Here is a tiny trained network, its code and every weight. The questions are about switching its units off for an input and a class, where a switched-off unit gives its printed mean instead of its output.

import numpy as np


def w(rows, s, z=0):
    codes = np.array(rows[::2]) - 128.0
    scale = np.full(codes.shape[1], s)
    scale[-1] = z or s
    return codes * scale


def f(y):
    return y / 2 * (1 + np.tanh(0.7978845608 * (y + 0.044715 * y**3)))


def log_softmax(a):
    a = a - a.max(-1, keepdims=True)
    return a - np.log(np.exp(a).sum(-1, keepdims=True))


def net(x, mask):
    res = np.array(x, float).reshape(1, 6) / 4 @ E
    y = f(res @ A[0][:, :-1].T + A[0][:, -1])
    res = res + np.where(mask, y, B[0][:, -1]) @ B[0][:, :-1]
    return log_softmax(res[-1] @ U[:, :-1].T + U[:, -1])


A, B = {}, {}
E = w([
[119,106,198,74,100,62,51,179],'x0',
[124,100,141,154,114,130,118,118],'x1',
[123,97,135,147,110,126,124,120],'x2',
[130,165,128,110,149,137,129,133],'x3',
[70,107,152,140,164,155,169,252],'x4',
[86,75,85,82,203,180,42,131],'x5',
],0.018)
A[0] = w([
[165,129,202,91,114,62,105,130,135],'N0',
[146,164,126,154,105,87,153,88,254],'N1',
[112,130,183,154,122,163,199,197,167],'N2',
[73,98,113,118,153,149,136,164,98],'N3',
[110,77,81,102,173,164,135,113,152],'N4',
[54,111,167,104,134,111,42,252,64],'N5',
[103,116,90,147,152,154,146,136,126],'N6',
[107,133,98,101,134,128,53,79,160],'N7',
],0.015,0.0086)
B[0] = w([
[219,162,187,79,79,82,64,192,194],'N0',
[150,226,127,167,26,182,170,128,210],'N1',
[58,112,155,111,154,109,233,243,233],'N2',
[51,212,189,249,141,159,50,133,186],'N3',
[128,146,131,165,173,152,87,72,191],'N4',
[56,210,90,84,38,100,143,66,252],'N5',
[143,169,155,208,169,176,106,143,172],'N6',
[205,28,41,144,129,56,71,98,184],'N7',
],0.011,0.028)
U = w([
[96,190,65,137,51,150,170,44,252],'0',
[207,166,200,119,117,88,82,136,148],'1',
[201,76,29,160,209,185,118,33,143],'2',
[137,75,77,77,177,8,23,111,29],'3',
[124,120,103,197,199,106,213,214,117],'4',
[91,107,201,36,121,86,139,211,3],'5',
[79,152,164,187,208,166,53,165,110],'6',
],0.011,0.0039)

Each question gives the input, the list of numbers given to net, and the class t.
The units are the neurons (one row each of A and B). Each row of codes is followed by its name. A weight is (code - 128) times the scale printed after its matrix; where a second scale follows, it is the last column's (A, B and U).
mask holds one flag per neuron, in row order. A switched-off neuron (its flag False) gives its mean, the last column of its row in B, instead of its output. The means were averaged over made-up inputs and are rounded, as every weight is.
A unit's drop is (log p(t) with every unit on - log p(t) with that unit switched off) / (log p(t) with every unit on - log p(t) with every unit switched off).
The circuit of an input: a set's keep is (log p(t) with only the set's units on - log p(t) with every unit switched off) / (log p(t) with every unit on - log p(t) with every unit switched off). Starting from all 8 units, units are removed one at a time, each time the one whose removal leaves the highest keep (on an exact tie, the one counted first), for as long as the keep stays at least 0.8.
units of the circuit, in order: the units of the circuit, biggest drop first
top k neurons: the k neurons with the biggest drops, biggest first
drop of u: that unit's drop, to one decimal
input [-6,-8,-1,4,7,2], class 6: units of the circuit, in order -> (N3)
input [8,6,-4,0,0,1], class 3: units of the circuit, in order -> (N1; N2)
input [1,6,-4,3,0,4], class 3: units of the circuit, in order -> (N1; N7)
input [3,-2,3,6,1,8], class 0: top 2 neurons -> (N5; N0)
input [-3,5,1,7,1,1], class 6: top 3 neurons -> (N5; N2; N7)
input [2,0,1,-8,-6,-7], class 1: top 2 neurons -> (N0; N5)
input [8,0,-6,-6,0,2], class 3: top 4 neurons -> (N1; N0; N2; N7)
input [-7,-6,0,7,0,6], class 2: top 2 neurons -> (N2; N7)
input [5,8,8,6,0,6], class 3: top 2 neurons -> (N7; N1)
input [-6,1,-5,7,6,-2], class 4: drop of N2 -> 0.2
input [-1,1,6,-1,2,-4], class 4: drop of N5 -> 0.7
input [-6,-2,1,5,2,-1], class 4: drop of N5 -> 0.5
